Here is a tiny trained network, its code and every weight. The questions are about switching its units off for an input and a class, where a switched-off unit gives its printed mean instead of its output.

import numpy as np


def w(rows, s, z=0):
    codes = np.array(rows[::2]) - 128.0
    scale = np.full(codes.shape[1], s)
    scale[-1] = z or s
    return codes * scale


def norm(h):
    return h / np.sqrt((h * h).mean(-1, keepdims=True) + 1e-5)


def f(y):
    return np.maximum(y, 0)


def log_softmax(a):
    a = a - a.max(-1, keepdims=True)
    return a - np.log(np.exp(a).sum(-1, keepdims=True))


def net(x, mask):
    res = np.array(x, float).reshape(1, 3) / 4 @ E
    u = 0
    for l in range(4):
        y = f(norm(res) @ A[l][:, :-1].T + A[l][:, -1])
        res = res + np.where(mask[u : u + 7], y, B[l][:, -1]) @ B[l][:, :-1]
        u += 7
    return log_softmax(norm(res)[-1] @ U[:, :-1].T + U[:, -1])


A, B = {}, {}
E = w([
[165,151,143,210],'x0',
[203,1,173,74],'x1',
[131,186,251,114],'x2',
],0.0057)
A[0] = w([
[158,48,95,145,205],'0.n1',
[91,181,71,11,126],'0.n2',
[94,196,166,114,43],'0.n3',
[100,147,55,149,153],'0.n4',
[142,80,112,135,196],'0.n5',
[111,149,82,159,7],'0.n6',
[197,161,100,232,15],'0.n7',
],0.011,0.0018)
B[0] = w([
[154,146,81,129,253],'0.n1',
[68,83,155,253,243],'0.n2',
[178,140,133,16,222],'0.n3',
[192,157,39,51,239],'0.n4',
[162,127,95,151,205],'0.n5',
[216,138,126,145,187],'0.n6',
[32,60,153,193,222],'0.n7',
],0.012,0.0047)
A[1] = w([
[162,127,100,113,105],'1.n1',
[43,65,154,195,93],'1.n2',
[34,252,66,120,73],'1.n3',
[172,73,135,68,4],'1.n4',
[87,101,88,45,178],'1.n5',
[99,161,135,100,86],'1.n6',
[39,106,85,50,155],'1.n7',
],0.011,0.0019)
B[1] = w([
[112,138,146,141,212],'1.n1',
[56,165,178,223,231],'1.n2',
[249,43,154,182,254],'1.n3',
[188,153,126,204,213],'1.n4',
[132,140,128,201,199],'1.n5',
[138,113,99,109,168],'1.n6',
[116,185,115,198,170],'1.n7',
],0.012,0.0039)
A[2] = w([
[103,200,245,79,254],'2.n1',
[30,91,126,140,250],'2.n2',
[115,132,64,80,47],'2.n3',
[187,154,78,130,179],'2.n4',
[164,107,161,44,120],'2.n5',
[86,124,57,109,99],'2.n6',
[111,207,80,195,196],'2.n7',
],0.012,0.0013)
B[2] = w([
[104,151,6,102,202],'2.n1',
[159,151,161,172,174],'2.n2',
[73,128,111,62,141],'2.n3',
[146,136,207,137,254],'2.n4',
[173,125,113,147,152],'2.n5',
[108,170,103,122,155],'2.n6',
[92,163,177,35,238],'2.n7',
],0.014,0.0066)
A[3] = w([
[143,137,44,81,59],'3.n1',
[105,78,122,125,31],'3.n2',
[11,125,161,252,250],'3.n3',
[119,99,125,118,62],'3.n4',
[122,133,20,106,121],'3.n5',
[73,157,205,37,114],'3.n6',
[150,118,98,132,159],'3.n7',
],0.012,0.0014)
B[3] = w([
[114,183,44,121,187],'3.n1',
[154,133,91,127,128],'3.n2',
[68,139,106,228,255],'3.n3',
[112,104,79,138,128],'3.n4',
[171,187,86,54,194],'3.n5',
[68,188,253,102,153],'3.n6',
[150,121,146,113,165],'3.n7',
],0.016,0.0075)
U = w([
[250,148,155,165,142],'0',
[170,200,52,90,196],'1',
[90,152,112,207,199],'2',
[119,168,155,127,197],'3',
[102,92,119,92,1],'4',
[98,98,95,98,15],'5',
[105,93,128,89,32],'6',
[111,84,108,99,36],'7',
],0.017,0.0057)

Each question gives the input, the list of numbers given to net, and the class t.
The units are the neurons (one row each of A and B). Each row of codes is followed by its name. A weight is (code - 128) times the scale printed after its matrix; where a second scale follows, it is the last column's (A, B and U).
mask holds one flag per neuron, layer by layer. A switched-off neuron (its flag False) gives its mean, the last column of its row in B, instead of its output. The means were averaged over made-up inputs and are rounded, as every weight is.
A unit's drop is (log p(t) with every unit on - log p(t) with that unit switched off) / (log p(t) with every unit on - log p(t) with every unit switched off).
The circuit of an input: a set's keep is (log p(t) with only the set's units on - log p(t) with every unit switched off) / (log p(t) with every unit on - log p(t) with every unit switched off). Starting from the 12 units with the biggest drops (on a tie, the unit counted first), units are removed one at a time, each time the one whose removal leaves the highest keep (on an exact tie, the one counted first), for as long as the keep stays at least 0.8.
units of the circuit, in order: the units of the circuit, biggest drop first
most important unit: the unit with the biggest drop
top k neurons: the k neurons with the biggest drops, biggest first
top k neurons in layer l: the k neurons of layer l with the biggest drops, biggest first
input [-2,-6,-5], class 0: units of the circuit, in order -> (1.n3 3.n3)
input [-2,-4,-6], class 1: top 2 neurons in layer 0 -> (0.n4 0.n6)
input [2,-4,-2], class 0: top 3 neurons -> (0.n4 1.n3 1.n2)
input [-2,5,8], class 1: top 2 neurons -> (2.n1 1.n3)
input [2,-7,7], class 0: units of the circuit, in order -> (1.n3)
input [-3,-4,7], class 1: top 2 neurons -> (0.n3 2.n1)
input [3,3,2], class 3: top 2 neurons -> (1.n3 2.n1)
input [-3,3,3], class 3: units of the circuit, in order -> (1.n3 3.n6)
input [3,-2,-3], class 3: units of the circuit, in order -> (2.n7 3.n6 2.n1)
input [-4,5,7], class 1: top 3 neurons -> (1.n3 2.n1 0.n4)
input [-3,-6,-4], class 0: top 2 neurons -> (0.n4 1.n3)
input [8,-1,8], class 1: top 2 neurons in layer 0 -> (0.n2 0.n3)
input [-3,-4,-4], class 0: top 2 neurons -> (0.n4 0.n7)
input [2,-1,-4], class 1: units of the circuit, in order -> (0.n4)
input [1,1,-3], class 3: top 3 neurons in layer 1 -> (1.n3 1.n1 1.n6)
input [0,-4,-1], class 0: top 3 neurons -> (0.n4 1.n3 1.n2)
input [-7,6,6], class 2: top 2 neurons in layer 0 -> (0.n6 0.n3)
input [-3,-3,-3], class 3: top 4 neurons in layer 3 -> (3.n3 3.n5 3.n6 3.n1)
input [-3,4,-4], class 0: top 2 neurons -> (0.n7 2.n1)
input [-3,-6,-5], class 0: top 2 neurons -> (0.n4 1.n3)
input [2,-3,4], class 1: most important unit -> 0.n3
input [0,1,0], class 3: top 2 neurons -> (1.n3 3.n6)
input [-3,3,0], class 3: top 2 neurons -> (1.n3 0.n7)
input [3,-5,-2], class 0: top 2 neurons -> (0.n4 1.n3)
input [-1,-4,-4], class 0: top 3 neurons in layer 3 -> (3.n3 3.n5 3.n1)
input [0,-6,-8], class 1: top 2 neurons in layer 0 -> (0.n4 0.n6)
